Here is a tiny trained network, its code and every weight. The questions are about switching its units off for an input and a class, where a switched-off unit gives its printed mean instead of its output.

import numpy as np


def w(rows, s, z=0):
    codes = np.array(rows[::2]) - 128.0
    scale = np.full(codes.shape[1], s)
    scale[-1] = z or s
    return codes * scale


def f(y):
    return np.maximum(y, 0)


def log_softmax(a):
    a = a - a.max(-1, keepdims=True)
    return a - np.log(np.exp(a).sum(-1, keepdims=True))


def net(x, mask):
    res = np.array(x, float).reshape(1, 4) / 4 @ E
    y = f(res @ A[0][:, :-1].T + A[0][:, -1])
    res = res + np.where(mask, y, B[0][:, -1]) @ B[0][:, :-1]
    return log_softmax(res[-1] @ U[:, :-1].T + U[:, -1])


A, B = {}, {}
E = w([
[127,129,128,128,125,129,128],'x0',
[68,163,141,134,133,136,11],'x1',
[227,144,221,132,128,128,103],'x2',
[207,110,42,120,116,117,73],'x3',
],0.011)
A[0] = w([
[99,133,117,124,124,125,60,4],'neuron 0',
[144,129,138,127,140,137,159,76],'neuron 1',
[123,122,162,118,136,142,122,67],'neuron 2',
[111,130,131,117,143,126,88,107],'neuron 3',
[100,133,117,132,126,130,61,8],'neuron 4',
[151,113,64,133,120,121,146,127],'neuron 5',
[87,132,192,131,133,129,137,188],'neuron 6',
[81,129,83,131,132,131,142,210],'neuron 7',
[102,121,113,129,135,129,132,100],'neuron 8',
[117,116,90,135,139,121,148,150],'neuron 9',
[156,120,150,125,117,121,186,61],'neuron 10',
[174,130,106,127,124,133,130,31],'neuron 11',
[77,129,159,126,124,133,185,33],'neuron 12',
[82,123,94,127,125,122,137,118],'neuron 13',
[180,127,79,126,117,130,76,4],'neuron 14',
[96,129,146,122,145,115,115,65],'neuron 15',
[84,128,155,132,130,120,178,47],'neuron 16',
[166,120,83,131,121,125,98,131],'neuron 17',
[153,131,116,129,138,128,89,9],'neuron 18',
[40,129,72,129,118,132,142,29],'neuron 19',
[118,128,119,125,137,134,102,59],'neuron 20',
[161,119,128,124,133,125,202,160],'neuron 21',
[129,130,176,128,114,132,70,74],'neuron 22',
[167,129,82,125,125,126,100,128],'neuron 23',
[174,121,83,127,117,123,86,71],'neuron 24',
[130,136,151,129,151,114,131,83],'neuron 25',
[80,125,84,125,133,124,143,183],'neuron 26',
[78,121,88,134,136,130,140,158],'neuron 27',
[138,131,161,135,133,132,164,15],'neuron 28',
[95,128,150,128,136,126,59,150],'neuron 29',
[142,123,5,120,129,125,164,140],'neuron 30',
[187,131,150,132,132,129,137,50],'neuron 31',
],0.029,0.013)
B[0] = w([
[111,78,178,115,140,126,164,171],'neuron 0',
[119,163,128,130,125,128,108,151],'neuron 1',
[123,147,91,126,129,119,155,144],'neuron 2',
[126,150,174,134,118,134,120,164],'neuron 3',
[125,79,187,116,127,124,163,171],'neuron 4',
[134,104,54,119,137,119,161,200],'neuron 5',
[126,166,62,138,133,131,92,210],'neuron 6',
[121,76,167,123,130,138,176,216],'neuron 7',
[121,148,125,137,125,124,105,150],'neuron 8',
[124,110,89,121,137,127,156,179],'neuron 9',
[157,181,154,135,121,131,78,182],'neuron 10',
[106,79,124,108,147,126,165,157],'neuron 11',
[117,91,181,113,130,123,162,174],'neuron 12',
[140,168,163,146,130,135,84,182],'neuron 13',
[142,199,165,150,129,151,50,186],'neuron 14',
[149,134,97,129,118,132,122,146],'neuron 15',
[139,83,177,121,112,127,149,168],'neuron 16',
[123,98,170,109,127,113,150,199],'neuron 17',
[133,173,112,142,124,123,92,147],'neuron 18',
[143,210,124,142,131,138,56,204],'neuron 19',
[122,114,145,109,119,118,147,141],'neuron 20',
[108,137,222,135,132,123,96,225],'neuron 21',
[120,130,45,121,126,131,137,182],'neuron 22',
[111,102,175,130,139,131,152,197],'neuron 23',
[131,172,201,139,118,124,90,193],'neuron 24',
[146,132,108,125,120,130,134,141],'neuron 25',
[130,112,202,111,128,125,144,209],'neuron 26',
[115,134,200,128,124,99,97,200],'neuron 27',
[139,173,101,138,136,138,105,150],'neuron 28',
[153,174,82,145,131,127,93,208],'neuron 29',
[130,88,2,125,122,141,174,254],'neuron 30',
[112,97,200,123,123,125,146,180],'neuron 31',
],0.044,0.023)
U = w([
[108,94,183,83,100,83,132,12],'0',
[137,197,135,118,95,102,56,255],'1',
[133,120,2,94,99,107,150,106],'2',
],0.0099,0.0042)

Each question gives the input, the list of numbers given to net, and the class t.
The units are the neurons (one row each of A and B). Each row of codes is followed by its name. A weight is (code - 128) times the scale printed after its matrix; where a second scale follows, it is the last column's (A, B and U).
mask holds one flag per neuron, in row order. A switched-off neuron (its flag False) gives its mean, the last column of its row in B, instead of its output. The means were averaged over made-up inputs and are rounded, as every weight is.
A unit's drop is (log p(t) with every unit on - log p(t) with that unit switched off) / (log p(t) with every unit on - log p(t) with every unit switched off).
most important unit: the unit with the biggest drop
top k neurons: the k neurons with the biggest drops, biggest first
drop of u: that unit's drop, to one decimal
input [-3,1,-4,8], class 0: top 4 neurons => [neuron 24; neuron 23; neuron 17; neuron 6]
input [2,-1,7,-6], class 1: most important unit => neuron 30
input [-3,0,4,-2], class 1: top 4 neurons => [neuron 30; neuron 5; neuron 9; neuron 7]
input [1,0,2,0], class 1: top 2 neurons => [neuron 30; neuron 5]
input [-5,7,0,7], class 0: top 4 neurons => [neuron 0; neuron 4; neuron 17; neuron 19]
input [3,-1,5,8], class 0: top 4 neurons => [neuron 17; neuron 23; neuron 19; neuron 11]
input [1,0,1,-1], class 1: top 4 neurons => [neuron 30; neuron 5; neuron 22; neuron 9]
input [-4,0,2,6], class 0: top 4 neurons => [neuron 19; neuron 17; neuron 29; neuron 6]
input [2,-7,6,0], class 1: top 3 neurons => [neuron 10; neuron 7; neuron 28]
input [-8,0,-2,7], class 2: top 3 neurons => [neuron 30; neuron 21; neuron 5]
input [-6,-3,4,0], class 1: top 3 neurons => [neuron 7; neuron 26; neuron 17]
input [-7,6,-3,4], class 0: top 2 neurons => [neuron 0; neuron 4]
input [5,8,-4,8], class 0: top 2 neurons => [neuron 0; neuron 4]
input [0,-3,-5,4], class 2: top neuron => [neuron 30]
input [8,1,3,0], class 2: drop of neuron 13 => 0.1
input [-2,-3,-5,1], class 2: drop of neuron 30 => 1.2
input [-7,-3,-8,7], class 2: drop of neuron 30 => 3.5
